Here is a tiny trained network, its code and every weight. The questions are about switching its units off for an input and a class, where a switched-off unit gives its printed mean instead of its output.

import numpy as np


def w(rows, s, z=0):
    codes = np.array(rows[::2]) - 128.0
    scale = np.full(codes.shape[1], s)
    scale[-1] = z or s
    return codes * scale


def norm(h):
    return h / np.sqrt((h * h).mean(-1, keepdims=True) + 1e-5)


def f(y):
    return y / 2 * (1 + np.tanh(0.7978845608 * (y + 0.044715 * y**3)))


def log_softmax(a):
    a = a - a.max(-1, keepdims=True)
    return a - np.log(np.exp(a).sum(-1, keepdims=True))


def net(x, mask):
    res = np.array(x, float).reshape(1, 8) / 4 @ E
    u = 0
    for l in range(4):
        y = f(norm(res) @ A[l][:, :-1].T + A[l][:, -1])
        res = res + np.where(mask[u : u + 10], y, B[l][:, -1]) @ B[l][:, :-1]
        u += 10
    return log_softmax(norm(res)[-1] @ U[:, :-1].T + U[:, -1])


A, B = {}, {}
E = w([
[225,253,64],'x0',
[134,114,96],'x1',
[230,67,176],'x2',
[132,131,135],'x3',
[132,115,94],'x4',
[121,150,179],'x5',
[128,128,139],'x6',
[130,103,70],'x7',
],0.0062)
A[0] = w([
[116,30,172,136],'L0N0',
[180,70,92,94],'L0N1',
[204,145,36,66],'L0N2',
[197,78,162,6],'L0N3',
[194,172,123,23],'L0N4',
[143,253,58,120],'L0N5',
[146,117,192,72],'L0N6',
[93,171,154,147],'L0N7',
[146,116,174,55],'L0N8',
[62,131,83,244],'L0N9',
],0.0073,0.0012)
B[0] = w([
[198,121,129,207],'L0N0',
[152,136,193,149],'L0N1',
[79,168,159,189],'L0N2',
[141,147,113,155],'L0N3',
[138,140,187,158],'L0N4',
[110,154,183,252],'L0N5',
[140,121,53,145],'L0N6',
[64,167,109,147],'L0N7',
[138,129,92,133],'L0N8',
[2,215,232,175],'L0N9',
],0.005,0.0036)
A[1] = w([
[2,113,98,205],'L1N0',
[221,101,83,124],'L1N1',
[140,89,108,87],'L1N2',
[111,135,94,178],'L1N3',
[132,63,24,35],'L1N4',
[144,216,154,51],'L1N5',
[114,123,186,44],'L1N6',
[70,152,241,56],'L1N7',
[68,91,58,250],'L1N8',
[133,163,214,47],'L1N9',
],0.0081,0.0021)
B[1] = w([
[130,133,229,254],'L1N0',
[59,156,31,186],'L1N1',
[128,192,110,119],'L1N2',
[126,132,214,141],'L1N3',
[100,151,122,118],'L1N4',
[85,68,36,198],'L1N5',
[180,116,99,131],'L1N6',
[172,68,47,203],'L1N7',
[129,175,253,182],'L1N8',
[105,176,87,165],'L1N9',
],0.0035,0.0033)
A[2] = w([
[137,210,46,254],'L2N0',
[151,26,101,122],'L2N1',
[146,118,217,154],'L2N2',
[73,184,217,133],'L2N3',
[186,187,228,221],'L2N4',
[190,92,94,209],'L2N5',
[128,172,255,69],'L2N6',
[136,114,109,137],'L2N7',
[138,191,238,155],'L2N8',
[150,132,187,133],'L2N9',
],0.0082,0.0027)
B[2] = w([
[44,18,148,252],'L2N0',
[54,171,138,177],'L2N1',
[99,127,35,182],'L2N2',
[134,60,89,228],'L2N3',
[64,27,43,244],'L2N4',
[2,142,126,187],'L2N5',
[163,110,28,186],'L2N6',
[117,132,122,127],'L2N7',
[42,122,76,222],'L2N8',
[133,138,25,154],'L2N9',
],0.0043,0.0042)
A[3] = w([
[165,151,166,151],'L3N0',
[88,80,93,198],'L3N1',
[105,165,139,16],'L3N2',
[251,54,119,138],'L3N3',
[140,242,44,250],'L3N4',
[81,79,69,130],'L3N5',
[132,79,71,104],'L3N6',
[78,111,114,140],'L3N7',
[155,150,69,165],'L3N8',
[133,157,126,128],'L3N9',
],0.013,0.0021)
B[3] = w([
[74,143,134,110],'L3N0',
[209,161,136,246],'L3N1',
[115,135,137,127],'L3N2',
[1,180,126,177],'L3N3',
[155,67,157,204],'L3N4',
[164,148,98,255],'L3N5',
[114,148,91,187],'L3N6',
[180,115,92,207],'L3N7',
[120,83,159,152],'L3N8',
[120,77,157,122],'L3N9',
],0.0095,0.008)
U = w([
[136,125,76,217],'0',
[16,167,131,191],'1',
[155,122,82,151],'2',
[161,152,126,195],'3',
[146,38,255,109],'4',
[156,173,86,67],'5',
[160,152,89,10],'6',
[163,171,107,3],'7',
],0.0097,0.0037)

Each question gives the input, the list of numbers given to net, and the class t.
The units are the neurons (one row each of A and B). Each row of codes is followed by its name. A weight is (code - 128) times the scale printed after its matrix; where a second scale follows, it is the last column's (A, B and U).
mask holds one flag per neuron, layer by layer. A switched-off neuron (its flag False) gives its mean, the last column of its row in B, instead of its output. The means were averaged over made-up inputs and are rounded, as every weight is.
A unit's drop is (log p(t) with every unit on - log p(t) with that unit switched off) / (log p(t) with every unit on - log p(t) with every unit switched off).
The circuit of an input: a set's keep is (log p(t) with only the set's units on - log p(t) with every unit switched off) / (log p(t) with every unit on - log p(t) with every unit switched off). Starting from the 12 units with the biggest drops (on a tie, the unit counted first), units are removed one at a time, each time the one whose removal leaves the highest keep (on an exact tie, the one counted first), for as long as the keep stays at least 0.8.
circuit, biggest first: the units of the circuit, biggest drop first
unit that matters most: the unit with the biggest drop
k most important neurons: the k neurons with the biggest drops, biggest first
drop of u: that unit's drop, to one decimal
input [8,-7,7,-3,1,-1,1,0], class 4: circuit, biggest first => L3N4, L3N8, L3N5
input [6,3,-5,5,3,-3,6,2], class 4: unit that matters most => L3N4
input [-8,0,8,0,7,-3,-4,3], class 1: 2 most important neurons => L3N3, L2N0
input [4,7,-8,0,-4,5,0,7], class 1: 3 most important neurons => L0N9, L3N1, L3N5
input [5,-2,-8,4,8,8,-4,-6], class 1: circuit, biggest first => L3N1, L3N5, L3N4
input [5,-7,-8,-4,2,1,-7,-2], class 1: 2 most important neurons => L3N1, L3N5
input [5,3,-8,3,-6,-4,2,-2], class 1: 3 most important neurons => L3N1, L3N5, L0N9
input [7,-3,4,-1,-4,0,6,6], class 4: 2 most important neurons => L3N4, L2N3
input [8,3,-7,5,7,-7,4,4], class 4: 2 most important neurons => L3N4, L2N4
input [-8,6,-6,1,-2,-1,8,-2], class 4: 2 most important neurons => L3N3, L3N6
input [-1,-8,8,0,8,1,-4,7], class 1: 2 most important neurons => L3N3, L2N8
input [5,-6,-8,-1,-7,-5,8,2], class 1: 2 most important neurons => L3N1, L3N5
input [-4,-7,8,-4,-8,8,-8,1], class 1: 2 most important neurons => L3N3, L2N0
input [8,3,-4,8,2,4,-4,-1], class 4: unit that matters most => L3N4
input [5,2,7,1,0,-1,-6,2], class 1: drop of L3N3 => 0.8
input [-3,6,-2,-5,-6,8,6,-1], class 2: drop of L2N5 => 0.0
input [7,2,1,-3,6,3,-6,3], class 4: drop of L2N8 => 0.1
